Here is a tiny trained network, its code and every weight. The questions are about switching its units off for an input and a class, where a switched-off unit gives its printed mean instead of its output.

import numpy as np


def w(rows, s, z=0):
    codes = np.array(rows[::2]) - 128.0
    scale = np.full(codes.shape[1], s)
    scale[-1] = z or s
    return codes * scale


def norm(h):
    return h / np.sqrt((h * h).mean(-1, keepdims=True) + 1e-5)


def f(y):
    return y / 2 * (1 + np.tanh(0.7978845608 * (y + 0.044715 * y**3)))


def log_softmax(a):
    a = a - a.max(-1, keepdims=True)
    return a - np.log(np.exp(a).sum(-1, keepdims=True))


def net(x, mask):
    res = np.array(x, float).reshape(1, 4) / 4 @ E
    u = 0
    for l in range(3):
        y = f(norm(res) @ A[l][:, :-1].T + A[l][:, -1])
        res = res + np.where(mask[u : u + 7], y, B[l][:, -1]) @ B[l][:, :-1]
        u += 7
    return log_softmax(norm(res)[-1] @ U[:, :-1].T + U[:, -1])


A, B = {}, {}
E = w([
[1,229,135],'x0',
[56,219,190],'x1',
[32,35,157],'x2',
[126,61,238],'x3',
],0.0047)
A[0] = w([
[154,110,124,70],'0.n0',
[129,170,137,252],'0.n1',
[80,106,173,69],'0.n2',
[133,68,108,176],'0.n3',
[157,109,167,160],'0.n4',
[131,149,193,98],'0.n5',
[69,110,6,161],'0.n6',
],0.022,0.0037)
B[0] = w([
[173,27,178,147],'0.n0',
[65,69,103,206],'0.n1',
[174,166,183,216],'0.n2',
[197,157,253,224],'0.n3',
[99,88,123,193],'0.n4',
[3,111,163,186],'0.n5',
[187,247,209,254],'0.n6',
],0.007,0.0068)
A[1] = w([
[61,106,174,219],'1.n0',
[193,129,18,3],'1.n1',
[75,137,168,148],'1.n2',
[56,218,125,132],'1.n3',
[54,128,71,240],'1.n4',
[142,59,167,210],'1.n5',
[131,148,244,250],'1.n6',
],0.011,0.0014)
B[1] = w([
[78,112,39,185],'1.n0',
[27,21,35,131],'1.n1',
[73,205,41,171],'1.n2',
[194,143,206,198],'1.n3',
[253,72,69,148],'1.n4',
[124,71,19,174],'1.n5',
[175,69,38,255],'1.n6',
],0.0049,0.0086)
A[2] = w([
[185,114,34,178],'2.n0',
[180,247,125,229],'2.n1',
[66,138,93,67],'2.n2',
[142,73,196,255],'2.n3',
[120,75,115,127],'2.n4',
[176,150,62,138],'2.n5',
[116,53,102,34],'2.n6',
],0.011,0.0033)
B[2] = w([
[44,102,92,164],'2.n0',
[120,139,2,255],'2.n1',
[151,87,183,144],'2.n2',
[187,34,146,219],'2.n3',
[138,229,49,150],'2.n4',
[100,68,29,148],'2.n5',
[189,147,96,148],'2.n6',
],0.007,0.0066)
U = w([
[224,214,151,134],'0',
[133,106,134,5],'1',
[109,100,162,63],'2',
[32,137,247,110],'3',
[214,14,165,177],'4',
[79,113,32,198],'5',
[101,220,71,85],'6',
],0.014)

Each question gives the input, the list of numbers given to net, and the class t.
The units are the neurons (one row each of A and B). Each row of codes is followed by its name. A weight is (code - 128) times the scale printed after its matrix; where a second scale follows, it is the last column's (A, B and U).
mask holds one flag per neuron, layer by layer. A switched-off neuron (its flag False) gives its mean, the last column of its row in B, instead of its output. The means were averaged over made-up inputs and are rounded, as every weight is.
A unit's drop is (log p(t) with every unit on - log p(t) with that unit switched off) / (log p(t) with every unit on - log p(t) with every unit switched off).
unit that matters most: the unit with the biggest drop
k most important neurons: the k neurons with the biggest drops, biggest first
top k neurons in layer l: the k neurons of layer l with the biggest drops, biggest first
drop when u is switched off: that unit's drop, to one decimal
input [5,-1,6,-1], class 6: unit that matters most	2.n1
input [5,0,-6,1], class 5: 3 most important neurons	(1.n4, 0.n6, 0.n1)
input [-3,-3,-1,-6], class 0: top 3 neurons in layer 1	(1.n0, 1.n5, 1.n2)
input [6,2,-8,6], class 3: 2 most important neurons	(0.n5, 2.n1)
input [0,8,-4,0], class 5: top 2 neurons in layer 0	(0.n3, 0.n2)
input [-3,-8,3,-4], class 0: 2 most important neurons	(0.n6, 0.n3)
input [-2,-1,-5,-6], class 5: 2 most important neurons	(0.n3, 1.n1)
input [6,-4,-6,2], class 5: top 2 neurons in layer 0	(0.n6, 0.n1)
input [4,-6,7,-4], class 0: drop when 0.n6 is switched off	0.7
input [-1,0,1,-3], class 0: drop when 0.n5 is switched off	0.0
input [3,-3,3,1], class 0: drop when 0.n6 is switched off	0.1
input [-2,5,-5,5], class 5: top 2 neurons in layer 1	(1.n0, 1.n4)
